Below is a small trained network, with its code and all its weights. Each question gives an input and a target symbol and asks what happens when units are switched off, that is, made to give their printed mean instead of their output.

import numpy as np


def w(rows, s, z=0):
    codes = np.array(rows[::2]) - 128.0
    scale = np.full(codes.shape[1], s)
    scale[-1] = z or s
    return codes * scale


def f(y):
    return np.maximum(y, 0)


def softmax(a):
    e = np.exp(a - a.max(-1, keepdims=True))
    return e / e.sum(-1, keepdims=True)


def log_softmax(a):
    a = a - a.max(-1, keepdims=True)
    return a - np.log(np.exp(a).sum(-1, keepdims=True))


def net(x, mask):
    ids = ['αβγδεζλμπστω'.index(c) for c in x.split()]
    T = len(ids)
    res = E[ids] + P[:T]
    u = 0
    for l in range(2):
        r = res
        for j in range(2):
            rows = slice(2 * j, 2 * j + 2)
            q, k, v = (r @ M[l][rows].T for M in (Q, K, V))
            z = softmax(np.where(np.tri(T) > 0, q @ k.T / 2**0.5, -1e9)) @ v
            o = O[l][rows]
            res = res + np.where(mask[u + j], z, o[:, -1]) @ o[:, :-1]
        u += 2
        y = f(res @ A[l][:, :-1].T + A[l][:, -1])
        res = res + np.where(mask[u : u + 4], y, B[l][:, -1]) @ B[l][:, :-1]
        u += 4
    return log_softmax(res[-1] @ U[:, :-1].T + U[:, -1])


Q, K, V, O, A, B = {}, {}, {}, {}, {}, {}
E = w([
[124,185,149,111,120,77,82,125],'α',
[86,103,166,62,70,141,108,202],'β',
[129,175,145,142,10,187,106,97],'γ',
[149,136,130,189,95,171,92,206],'δ',
[148,64,121,165,42,189,201,153],'ε',
[155,82,173,194,64,80,198,59],'ζ',
[47,123,222,104,102,115,111,105],'λ',
[64,22,155,149,111,202,122,136],'μ',
[85,43,180,123,187,121,158,200],'π',
[186,71,130,81,133,111,36,48],'σ',
[107,114,158,252,167,141,63,72],'τ',
[232,164,199,67,172,196,225,86],'ω',
],0.015)
P = w([
[253,47,223,131,126,131,52,140],'0',
[229,67,206,149,141,131,82,154],'1',
[215,86,197,155,141,141,92,139],'2',
[200,101,148,157,154,141,114,139],'3',
[173,111,129,156,157,172,113,127],'4',
[141,133,118,160,161,176,127,121],'5',
[108,151,111,156,171,194,138,119],'6',
[101,158,89,142,170,205,133,108],'7',
[78,182,90,137,178,220,143,90],'8',
],0.0056)
Q[0] = w([
[106,87,169,87,178,151,117,87],'0.h1',
[130,189,73,78,155,57,145,185],'0.h1',
[69,48,133,186,254,44,61,126],'0.h2',
[36,76,84,108,152,246,164,196],'0.h2',
],0.0088)
K[0] = w([
[138,126,202,60,196,174,132,140],'0.h1',
[59,8,94,129,89,83,59,137],'0.h1',
[43,32,82,221,135,2,49,144],'0.h2',
[80,98,89,143,179,241,153,200],'0.h2',
],0.009)
V[0] = w([
[131,126,103,162,128,112,109,144],'0.h1',
[209,152,198,109,214,209,182,105],'0.h1',
[73,14,107,141,185,142,163,141],'0.h2',
[81,154,67,151,2,157,132,148],'0.h2',
],0.0054)
O[0] = w([
[103,73,159,122,110,137,156,74,101],'0.h1',
[123,222,127,157,73,111,98,236,252],'0.h1',
[135,76,39,143,165,106,226,182,155],'0.h2',
[108,141,86,169,121,253,69,110,87],'0.h2',
],0.0055,0.0039)
A[0] = w([
[134,222,50,165,94,37,91,86,66],'0.n1',
[178,152,156,21,132,145,191,138,94],'0.n2',
[133,147,129,3,207,120,155,136,254],'0.n3',
[72,50,126,212,236,92,97,98,233],'0.n4',
],0.006,0.0044)
B[0] = w([
[39,123,72,50,150,140,161,254,145],'0.n1',
[111,117,128,238,135,210,116,114,155],'0.n2',
[118,169,183,60,132,199,124,130,201],'0.n3',
[122,100,216,172,192,67,37,151,252],'0.n4',
],0.0074,0.0047)
Q[1] = w([
[31,134,171,38,126,110,98,230],'1.h1',
[52,68,187,100,134,88,92,146],'1.h1',
[77,189,251,188,46,165,37,254],'1.h2',
[11,108,112,48,119,76,176,132],'1.h2',
],0.0072)
K[1] = w([
[186,201,254,67,189,193,122,194],'1.h1',
[143,127,172,120,218,179,88,75],'1.h1',
[59,225,87,132,200,180,141,142],'1.h2',
[83,75,144,83,126,143,76,162],'1.h2',
],0.0082)
V[1] = w([
[103,167,114,125,46,20,88,241],'1.h1',
[101,94,107,128,114,68,43,141],'1.h1',
[204,144,193,111,218,201,241,63],'1.h2',
[196,37,168,48,1,107,168,144],'1.h2',
],0.0054)
O[1] = w([
[31,203,192,72,159,233,110,182,117],'1.h1',
[86,144,142,106,172,120,29,186,140],'1.h1',
[119,50,188,98,148,79,166,1,210],'1.h2',
[53,178,55,96,133,196,200,90,251],'1.h2',
],0.0066,0.0024)
A[1] = w([
[103,180,156,103,177,83,62,128,99],'1.n1',
[4,105,128,127,77,158,124,136,52],'1.n2',
[103,170,101,54,162,169,80,174,59],'1.n3',
[150,114,85,69,170,131,81,98,8],'1.n4',
],0.012,0.0017)
B[1] = w([
[58,185,28,146,145,162,203,79,255],'1.n1',
[106,69,74,69,25,98,87,91,254],'1.n2',
[255,161,134,130,181,50,155,129,247],'1.n3',
[186,97,105,73,151,239,95,119,145],'1.n4',
],0.0091,0.0057)
U = w([
[100,165,106,192,145,102,71,90,47],'α',
[176,115,86,114,163,153,109,72,63],'β',
[157,206,59,138,132,92,209,113,3],'γ',
[86,40,148,129,124,117,41,141,86],'δ',
[116,175,157,121,121,170,156,132,97],'ε',
[2,183,134,61,78,104,142,95,150],'ζ',
[117,200,157,150,25,166,59,115,98],'λ',
[129,125,57,163,78,204,219,164,146],'μ',
[78,120,131,108,161,118,218,219,189],'π',
[180,127,111,53,97,50,117,157,147],'σ',
[193,175,157,198,117,158,81,220,208],'τ',
[202,104,205,192,116,37,151,26,200],'ω',
],0.0095,0.0039)

Each question gives the input, a string of symbols that net reads in full, and the target symbol t.
The units are the heads (2 rows each of Q, K, V and O) and the neurons (one row each of A and B). Each row of codes is followed by its name. A weight is (code - 128) times the scale printed after its matrix; where a second scale follows, it is the last column's (O, A, B and U).
mask holds one flag per unit, layer by layer, with each layer's heads first. A switched-off unit (its flag False) gives its mean, the last column of its rows in O or B, instead of its output. The means were averaged over made-up inputs and are rounded, as every weight is.
A unit's drop is (log p(t) with every unit on - log p(t) with that unit switched off) / (log p(t) with every unit on - log p(t) with every unit switched off).
The circuit of an input: a set's keep is (log p(t) with only the set's units on - log p(t) with every unit switched off) / (log p(t) with every unit on - log p(t) with every unit switched off). Starting from all 12 units, units are removed one at a time, each time the one whose removal leaves the highest keep (on an exact tie, the one counted first), for as long as the keep stays at least 0.8.
units of the circuit, in order: the units of the circuit, biggest drop first
most important unit: the unit with the biggest drop
k most important neurons: the k neurons with the biggest drops, biggest first
heads that matter: for each layer, one digit per head in row order, 1 if its drop is at least 0.15 and else 0, layers parted by /
drop when u is switched off: that unit's drop, to one decimal
input β σ δ ζ ω β μ λ β, target μ: 3 most important neurons => (0.n4; 0.n2; 1.n3)
input ζ ω τ τ ε γ, target τ: units of the circuit, in order => (0.h1; 1.h2)
input ε β ω μ, target ω: units of the circuit, in order => (1.h1)
input ζ β β τ λ ω ε, target ω: units of the circuit, in order => (1.h2; 0.n2)
input β σ ζ δ ζ ζ ω σ σ, target ω: units of the circuit, in order => (0.h1; 1.h2; 0.n3)
input ω γ β π τ λ π, target τ: units of the circuit, in order => (0.h1; 1.h2)
input γ ζ ω λ ζ ζ ε γ ζ, target ζ: units of the circuit, in order => (0.h1; 1.h1; 1.n2; 0.n1)
input π α γ α σ ζ ω λ β, target ω: 3 most important neurons => (0.n2; 0.n3; 1.n1)
input ζ ω σ π τ π λ, target τ: units of the circuit, in order => (0.h1; 1.h2)
input λ ζ β ζ ω β, target ω: heads that matter => 00 / 11
input β ω β ζ ζ, target ζ: units of the circuit, in order => (0.h1; 1.h1; 1.n3)
input γ π ω λ τ γ α τ β, target τ: units of the circuit, in order => (1.h2; 0.h1)
input β ζ μ ω π, target ω: 3 most important neurons => (0.n2; 0.n3; 0.n4)
input λ α α μ, target δ: heads that matter => 10 / 00
input α τ β ζ α, target γ: units of the circuit, in order => (1.n1; 1.n3; 1.h1)
input ζ μ μ λ ω τ, target ω: most important unit => 0.n2
input ω λ β α γ λ, target λ: heads that matter => 11 / 11
input γ λ ω ζ π τ, target τ: 2 most important neurons => (0.n1; 1.n2)
input ω ζ ω, target ε: 2 most important neurons => (0.n2; 0.n3)
input λ τ π μ ζ τ, target α: most important unit => 1.n1
input μ μ ε ζ τ δ ω, target ω: drop when 0.h2 is switched off => 0.1
input β τ ω ζ α, target ω: drop when 0.n2 is switched off => 1.2
input λ ω ζ δ δ γ τ, target τ: drop when 0.n1 is switched off => 0.9
